Here is a tiny trained network, its code and every weight. The questions are about switching its units off for an input and a class, where a switched-off unit gives its printed mean instead of its output.

import numpy as np


def w(rows, s, z=0):
    codes = np.array(rows[::2]) - 128.0
    scale = np.full(codes.shape[1], s)
    scale[-1] = z or s
    return codes * scale


def norm(h):
    return h / np.sqrt((h * h).mean(-1, keepdims=True) + 1e-5)


def f(y):
    return y / 2 * (1 + np.tanh(0.7978845608 * (y + 0.044715 * y**3)))


def log_softmax(a):
    a = a - a.max(-1, keepdims=True)
    return a - np.log(np.exp(a).sum(-1, keepdims=True))


def net(x, mask):
    res = np.array(x, float).reshape(1, 8) / 4 @ E
    u = 0
    for l in range(3):
        y = f(norm(res) @ A[l][:, :-1].T + A[l][:, -1])
        res = res + np.where(mask[u : u + 9], y, B[l][:, -1]) @ B[l][:, :-1]
        u += 9
    return log_softmax(norm(res)[-1] @ U[:, :-1].T + U[:, -1])


A, B = {}, {}
E = w([
[129,126,127],'x0',
[24,19,70],'x1',
[46,165,203],'x2',
[130,131,124],'x3',
[126,128,125],'x4',
[102,254,43],'x5',
[127,129,128],'x6',
[129,130,128],'x7',
],0.002)
A[0] = w([
[127,244,135,54],'0.n1',
[152,95,109,73],'0.n2',
[99,227,33,254],'0.n3',
[93,117,141,164],'0.n4',
[244,164,149,112],'0.n5',
[147,83,114,163],'0.n6',
[48,182,86,179],'0.n7',
[153,130,2,87],'0.n8',
[79,92,88,219],'0.n9',
],0.006,0.0033)
B[0] = w([
[135,162,201,147],'0.n1',
[176,122,127,114],'0.n2',
[22,123,30,252],'0.n3',
[5,101,188,158],'0.n4',
[156,205,59,172],'0.n5',
[72,142,112,163],'0.n6',
[39,60,85,187],'0.n7',
[123,83,77,156],'0.n8',
[31,84,104,215],'0.n9',
],0.003,0.0033)
A[1] = w([
[82,121,203,196],'1.n1',
[125,153,117,70],'1.n2',
[181,170,120,186],'1.n3',
[155,204,109,9],'1.n4',
[54,1,61,218],'1.n5',
[116,210,183,138],'1.n6',
[200,75,236,109],'1.n7',
[159,164,93,128],'1.n8',
[80,133,227,133],'1.n9',
],0.0055,0.0011)
B[1] = w([
[234,173,170,159],'1.n1',
[137,132,203,122],'1.n2',
[152,3,118,134],'1.n3',
[128,111,89,125],'1.n4',
[117,68,128,255],'1.n5',
[96,89,232,140],'1.n6',
[157,213,90,148],'1.n7',
[69,103,161,130],'1.n8',
[196,183,200,153],'1.n9',
],0.0037,0.0045)
A[2] = w([
[155,51,178,136],'2.n1',
[212,156,85,122],'2.n2',
[253,255,92,84],'2.n3',
[2,121,137,184],'2.n4',
[70,173,54,199],'2.n5',
[73,138,161,115],'2.n6',
[47,71,3,250],'2.n7',
[157,117,72,130],'2.n8',
[111,36,114,88],'2.n9',
],0.0043,0.0021)
B[2] = w([
[113,2,115,144],'2.n1',
[165,136,112,130],'2.n2',
[151,83,79,153],'2.n3',
[178,195,179,193],'2.n4',
[129,203,125,172],'2.n5',
[129,172,176,135],'2.n6',
[224,166,165,253],'2.n7',
[211,108,213,134],'2.n8',
[150,100,174,148],'2.n9',
],0.0034,0.004)
U = w([
[235,114,84,219],'0',
[161,224,30,87],'1',
[198,194,229,90],'2',
[70,247,167,83],'3',
[138,27,121,252],'4',
[65,96,25,63],'5',
[60,70,220,76],'6',
[13,154,111,159],'7',
],0.013,0.0013)

Each question gives the input, the list of numbers given to net, and the class t.
The units are the neurons (one row each of A and B). Each row of codes is followed by its name. A weight is (code - 128) times the scale printed after its matrix; where a second scale follows, it is the last column's (A, B and U).
mask holds one flag per neuron, layer by layer. A switched-off neuron (its flag False) gives its mean, the last column of its row in B, instead of its output. The means were averaged over made-up inputs and are rounded, as every weight is.
A unit's drop is (log p(t) with every unit on - log p(t) with that unit switched off) / (log p(t) with every unit on - log p(t) with every unit switched off).
The circuit of an input: a set's keep is (log p(t) with only the set's units on - log p(t) with every unit switched off) / (log p(t) with every unit on - log p(t) with every unit switched off). Starting from the 12 units with the biggest drops (on a tie, the unit counted first), units are removed one at a time, each time the one whose removal leaves the highest keep (on an exact tie, the one counted first), for as long as the keep stays at least 0.8.
units of the circuit, in order: the units of the circuit, biggest drop first
most important unit: the unit with the biggest drop
top k neurons: the k neurons with the biggest drops, biggest first
top k neurons in layer l: the k neurons of layer l with the biggest drops, biggest first
drop when u is switched off: that unit's drop, to one decimal
input [-8,-8,-1,-4,-6,1,-2,-3], class 1: most important unit => 0.n5
input [0,-1,6,-1,3,-6,6,0], class 2: units of the circuit, in order => (0.n3; 1.n1)
input [8,-8,0,-5,1,-7,-5,1], class 0: units of the circuit, in order => (2.n3; 0.n5; 1.n7)
input [8,-1,5,-2,-2,-2,5,2], class 2: top 3 neurons => (0.n3; 1.n1; 1.n9)
input [8,-5,0,6,-7,-1,4,-2], class 0: units of the circuit, in order => (1.n3; 0.n5; 2.n3)
input [2,-4,0,4,4,-8,0,2], class 0: top 2 neurons in layer 0 => (0.n1; 0.n5)
input [1,0,-2,0,-4,-8,-4,-5], class 0: units of the circuit, in order => (1.n7; 0.n7; 1.n6)
input [6,-7,0,3,1,0,-1,-3], class 0: units of the circuit, in order => (1.n3; 2.n3)
input [-4,0,8,7,-2,-7,-1,-3], class 2: top 2 neurons in layer 1 => (1.n9; 1.n1)
input [-3,-1,6,-3,-6,-1,2,8], class 2: top 2 neurons in layer 0 => (0.n3; 0.n9)
input [-6,-1,7,-8,-7,-8,-4,3], class 2: drop when 1.n7 is switched off => 0.2
input [6,-5,-1,-6,2,-4,-6,8], class 0: drop when 1.n3 is switched off => 0.2
input [5,-8,-2,-3,-5,-2,0,4], class 0: drop when 0.n5 is switched off => 0.1
